Below are the code and all the weights of a small trained network. Each question names an input and a target symbol and asks about switching units off, where a switched-off unit gives its printed mean instead of its output.

import numpy as np


def w(rows, s, z=0):
    codes = np.array(rows[::2]) - 128.0
    scale = np.full(codes.shape[1], s)
    scale[-1] = z or s
    return codes * scale


def f(y):
    return np.maximum(y, 0)


def softmax(a):
    e = np.exp(a - a.max(-1, keepdims=True))
    return e / e.sum(-1, keepdims=True)


def log_softmax(a):
    a = a - a.max(-1, keepdims=True)
    return a - np.log(np.exp(a).sum(-1, keepdims=True))


def net(x, mask):
    ids = ['εθξστφ'.index(c) for c in x.split()]
    T = len(ids)
    res = E[ids] + P[:T]
    q, k, v = (res @ M[0].T for M in (Q, K, V))
    z = softmax(np.where(np.tri(T) > 0, q @ k.T / 3**0.5, -1e9)) @ v
    res = res + np.where(mask[0], z, O[0][:, -1]) @ O[0][:, :-1]
    y = f(res @ A[0][:, :-1].T + A[0][:, -1])
    res = res + np.where(mask[1:9], y, B[0][:, -1]) @ B[0][:, :-1]
    return log_softmax(res[-1] @ U[:, :-1].T + U[:, -1])


Q, K, V, O, A, B = {}, {}, {}, {}, {}, {}
E = w([
[153,150,255,98,125],'ε',
[185,70,48,142,187],'θ',
[135,127,21,94,192],'ξ',
[97,139,67,66,137],'σ',
[155,60,205,175,87],'τ',
[98,115,245,125,178],'φ',
],0.014)
P = w([
[205,96,115,86,78],'0',
[64,20,172,105,177],'1',
[93,60,156,120,114],'2',
[84,91,166,101,3],'3',
[125,202,201,196,254],'4',
[130,166,171,182,155],'5',
[221,156,118,234,83],'6',
],0.0093)
Q[0] = w([
[206,91,69,69,29],'h0',
[83,186,201,203,96],'h0',
[183,190,130,250,136],'h0',
],0.011)
K[0] = w([
[196,213,102,146,17],'h0',
[92,142,164,201,187],'h0',
[7,101,144,178,111],'h0',
],0.012)
V[0] = w([
[37,134,189,44,6],'h0',
[208,163,127,55,137],'h0',
[223,114,190,228,76],'h0',
],0.012)
O[0] = w([
[74,212,158,23,87,118],'h0',
[186,204,156,137,197,149],'h0',
[50,76,152,159,246,252],'h0',
],0.012,0.0032)
A[0] = w([
[150,58,179,152,176,120],'n0',
[81,64,58,147,120,40],'n1',
[74,150,255,121,115,79],'n2',
[103,94,46,146,146,39],'n3',
[47,70,24,128,87,148],'n4',
[127,93,168,140,64,127],'n5',
[121,186,62,118,167,153],'n6',
[99,80,175,47,214,255],'n7',
],0.0091,0.0024)
B[0] = w([
[124,165,134,88,49,233],'n0',
[107,175,139,140,86,165],'n1',
[137,111,91,200,106,220],'n2',
[75,187,145,135,130,162],'n3',
[78,136,10,150,125,156],'n4',
[182,123,228,141,185,159],'n5',
[161,119,178,116,98,159],'n6',
[154,112,148,118,168,255],'n7',
],0.013)
U = w([
[149,119,254,64,179,175],'ε',
[93,175,165,205,130,131],'θ',
[194,85,84,102,171,96],'ξ',
[144,162,181,20,117,3],'σ',
[64,161,129,72,181,128],'τ',
[96,93,85,55,104,170],'φ',
],0.0089,0.0034)

Each question gives the input, a string of symbols that net reads in full, and the target symbol t.
The units are the heads (3 rows each of Q, K, V and O) and the neurons (one row each of A and B). Each row of codes is followed by its name. A weight is (code - 128) times the scale printed after its matrix; where a second scale follows, it is the last column's (O, A, B and U).
mask holds one flag per unit, heads first, then neurons. A switched-off unit (its flag False) gives its mean, the last column of its rows in O or B, instead of its output. The means were averaged over made-up inputs and are rounded, as every weight is.
A unit's drop is (log p(t) with every unit on - log p(t) with that unit switched off) / (log p(t) with every unit on - log p(t) with every unit switched off).
The circuit of an input: a set's keep is (log p(t) with only the set's units on - log p(t) with every unit switched off) / (log p(t) with every unit on - log p(t) with every unit switched off). Starting from all 9 units, units are removed one at a time, each time the one whose removal leaves the highest keep (on an exact tie, the one counted first), for as long as the keep stays at least 0.8.
units of the circuit, in order: the units of the circuit, biggest drop first
top k neurons: the k neurons with the biggest drops, biggest first
drop of u: that unit's drop, to one decimal
input θ ε θ τ θ, target ε: top 3 neurons => (n2 n4 n6)
input σ φ θ ξ ξ, target φ: top 3 neurons => (n4 n5 n7)
input θ τ τ θ, target θ: top 3 neurons => (n3 n1 n7)
input τ τ θ ξ, target τ: units of the circuit, in order => (h0 n4 n2)
input θ ε τ τ σ, target ε: top 2 neurons => (n6 n4)
input ε ε ε σ, target ε: top 4 neurons => (n7 n6 n4 n0)
input φ σ σ φ φ τ θ, target φ: top 2 neurons => (n7 n5)
input ε τ ε ξ, target ε: units of the circuit, in order => (h0 n6 n7)
input θ ε ξ ξ σ θ σ, target ξ: top 2 neurons => (n0 n1)
input θ θ ξ ξ, target θ: top 3 neurons => (n3 n1 n7)
input θ θ ξ, target θ: top 2 neurons => (n3 n1)
input τ φ φ θ σ, target φ: top 2 neurons => (n4 n5)
input τ θ τ σ, target τ: top 2 neurons => (n4 n7)
input σ ξ θ, target σ: drop of n7 => 0.1
input σ σ τ τ σ, target σ: drop of n7 => 0.0
input σ ξ σ, target σ: drop of h0 => 1.8
input σ σ ξ τ ξ, target σ: drop of n6 => 0.1
